Below are the code and all the weights of a small trained network. Each question names an input and a target symbol and asks about switching units off, where a switched-off unit gives its printed mean instead of its output.

import numpy as np


def w(rows, s, z=0):
    codes = np.array(rows[::2]) - 128.0
    scale = np.full(codes.shape[1], s)
    scale[-1] = z or s
    return codes * scale


def f(y):
    return np.maximum(y, 0)


def softmax(a):
    e = np.exp(a - a.max(-1, keepdims=True))
    return e / e.sum(-1, keepdims=True)


def log_softmax(a):
    a = a - a.max(-1, keepdims=True)
    return a - np.log(np.exp(a).sum(-1, keepdims=True))


def net(x, mask):
    ids = ['αγεζηθλμξπστψω'.index(c) for c in x.split()]
    T = len(ids)
    res = E[ids] + P[:T]
    r = res
    for j in range(2):
        rows = slice(2 * j, 2 * j + 2)
        q, k, v = (r @ M[0][rows].T for M in (Q, K, V))
        z = softmax(np.where(np.tri(T) > 0, q @ k.T / 2**0.5, -1e9)) @ v
        o = O[0][rows]
        res = res + np.where(mask[j], z, o[:, -1]) @ o[:, :-1]
    y = f(res @ A[0][:, :-1].T + A[0][:, -1])
    res = res + np.where(mask[2:6], y, B[0][:, -1]) @ B[0][:, :-1]
    return log_softmax(res[-1] @ U[:, :-1].T + U[:, -1])


Q, K, V, O, A, B = {}, {}, {}, {}, {}, {}
E = w([
[123,161,224,91,125],'α',
[47,126,173,168,77],'γ',
[54,128,229,172,178],'ε',
[125,110,121,100,108],'ζ',
[142,142,179,247,127],'η',
[56,149,189,192,122],'θ',
[109,231,189,164,123],'λ',
[141,68,226,213,153],'μ',
[137,112,217,127,115],'ξ',
[95,88,189,177,92],'π',
[30,198,184,146,110],'σ',
[190,151,237,191,184],'τ',
[143,59,207,133,79],'ψ',
[131,225,168,173,80],'ω',
],0.015)
P = w([
[89,104,149,145,206],'0',
[94,133,161,64,2],'1',
[46,123,167,78,41],'2',
[192,165,150,120,46],'3',
[180,158,156,120,51],'4',
[187,159,159,128,58],'5',
[188,164,157,124,56],'6',
[171,153,153,122,54],'7',
[164,156,164,126,67],'8',
[154,165,168,106,44],'9',
[170,161,169,127,64],'10',
[153,161,169,117,61],'11',
[153,153,174,118,59],'12',
[144,171,175,108,61],'13',
],0.0083)
Q[0] = w([
[166,104,120,107,121],'H0',
[88,101,8,133,252],'H0',
[169,147,100,142,133],'H1',
[126,154,186,185,97],'H1',
],0.042)
K[0] = w([
[88,142,141,90,137],'H0',
[137,157,206,115,2],'H0',
[139,127,133,121,73],'H1',
[138,114,25,89,183],'H1',
],0.038)
V[0] = w([
[172,136,137,160,233],'H0',
[52,103,55,138,192],'H0',
[112,254,138,38,190],'H1',
[174,39,191,70,165],'H1',
],0.035)
O[0] = w([
[108,236,78,145,122,252],'H0',
[84,135,137,137,242,135],'H0',
[57,136,66,249,130,83],'H1',
[160,69,34,104,77,190],'H1',
],0.021,0.015)
A[0] = w([
[122,7,25,99,148,181],'N0',
[111,78,66,187,192,1],'N1',
[137,172,64,195,123,94],'N2',
[158,140,58,129,53,79],'N3',
],0.011,0.0042)
B[0] = w([
[178,195,142,202,87,192],'N0',
[54,123,68,76,71,169],'N1',
[166,20,179,43,88,231],'N2',
[113,90,155,209,254,253],'N3',
],0.0084,0.048)
U = w([
[154,86,96,159,160,112],'α',
[150,99,159,128,203,187],'γ',
[136,95,55,91,189,126],'ε',
[150,153,75,154,154,254],'ζ',
[169,189,128,133,147,137],'η',
[123,187,116,197,253,100],'θ',
[142,110,125,118,114,135],'λ',
[184,138,64,121,226,156],'μ',
[160,151,105,218,216,125],'ξ',
[178,99,111,84,136,107],'π',
[99,116,104,160,216,112],'σ',
[151,74,86,138,242,32],'τ',
[199,120,135,148,140,62],'ψ',
[150,158,171,193,140,138],'ω',
],0.0041,0.0076)

Each question gives the input, a string of symbols that net reads in full, and the target symbol t.
The units are the heads (2 rows each of Q, K, V and O) and the neurons (one row each of A and B). Each row of codes is followed by its name. A weight is (code - 128) times the scale printed after its matrix; where a second scale follows, it is the last column's (O, A, B and U).
mask holds one flag per unit, heads first, then neurons. A switched-off unit (its flag False) gives its mean, the last column of its rows in O or B, instead of its output. The means were averaged over made-up inputs and are rounded, as every weight is.
A unit's drop is (log p(t) with every unit on - log p(t) with that unit switched off) / (log p(t) with every unit on - log p(t) with every unit switched off).
The circuit of an input: a set's keep is (log p(t) with only the set's units on - log p(t) with every unit switched off) / (log p(t) with every unit on - log p(t) with every unit switched off). Starting from all 6 units, units are removed one at a time, each time the one whose removal leaves the highest keep (on an exact tie, the one counted first), for as long as the keep stays at least 0.8.
units of the circuit, in order: the units of the circuit, biggest drop first
most important unit: the unit with the biggest drop
top k neurons: the k neurons with the biggest drops, biggest first
drop when u is switched off: that unit's drop, to one decimal
input α γ ξ, target α: units of the circuit, in order : [N2, H1]
input π ξ ε, target π: most important unit : H1
input ψ ξ μ, target ψ: units of the circuit, in order : [N0, H1, H0, N3]
input ξ θ γ γ α η μ ξ ε η θ γ μ, target ξ: units of the circuit, in order : [N3, H1, N0, H0]
input λ π γ γ ξ π γ, target λ: units of the circuit, in order : [N2, H1, N3, N1]
input μ η γ α θ ξ γ ε ω, target μ: units of the circuit, in order : [H1, N3, H0]
input τ μ γ, target τ: units of the circuit, in order : [N3, N2, H0, H1]
input θ ε γ, target θ: units of the circuit, in order : [H1, N2]
input ε θ σ μ π η, target ε: top 3 neurons : [N2, N1, N0]
input α μ λ μ μ, target α: top 2 neurons : [N2, N3]
input ψ ω α, target ψ: top 2 neurons : [N0, N3]
input ε γ ε μ ω μ θ θ θ γ ε σ γ, target ε: top 3 neurons : [N2, N1, N0]
input ξ γ θ θ, target ξ: top 3 neurons : [N3, N0, N1]
input ε μ ξ μ, target ε: most important unit : H0
input σ ξ τ γ γ, target σ: drop when N1 is switched off : 0.3
input τ π λ γ μ μ, target τ: drop when N0 is switched off : 0.1
input η η ψ θ η α, target η: drop when N2 is switched off : 0.2
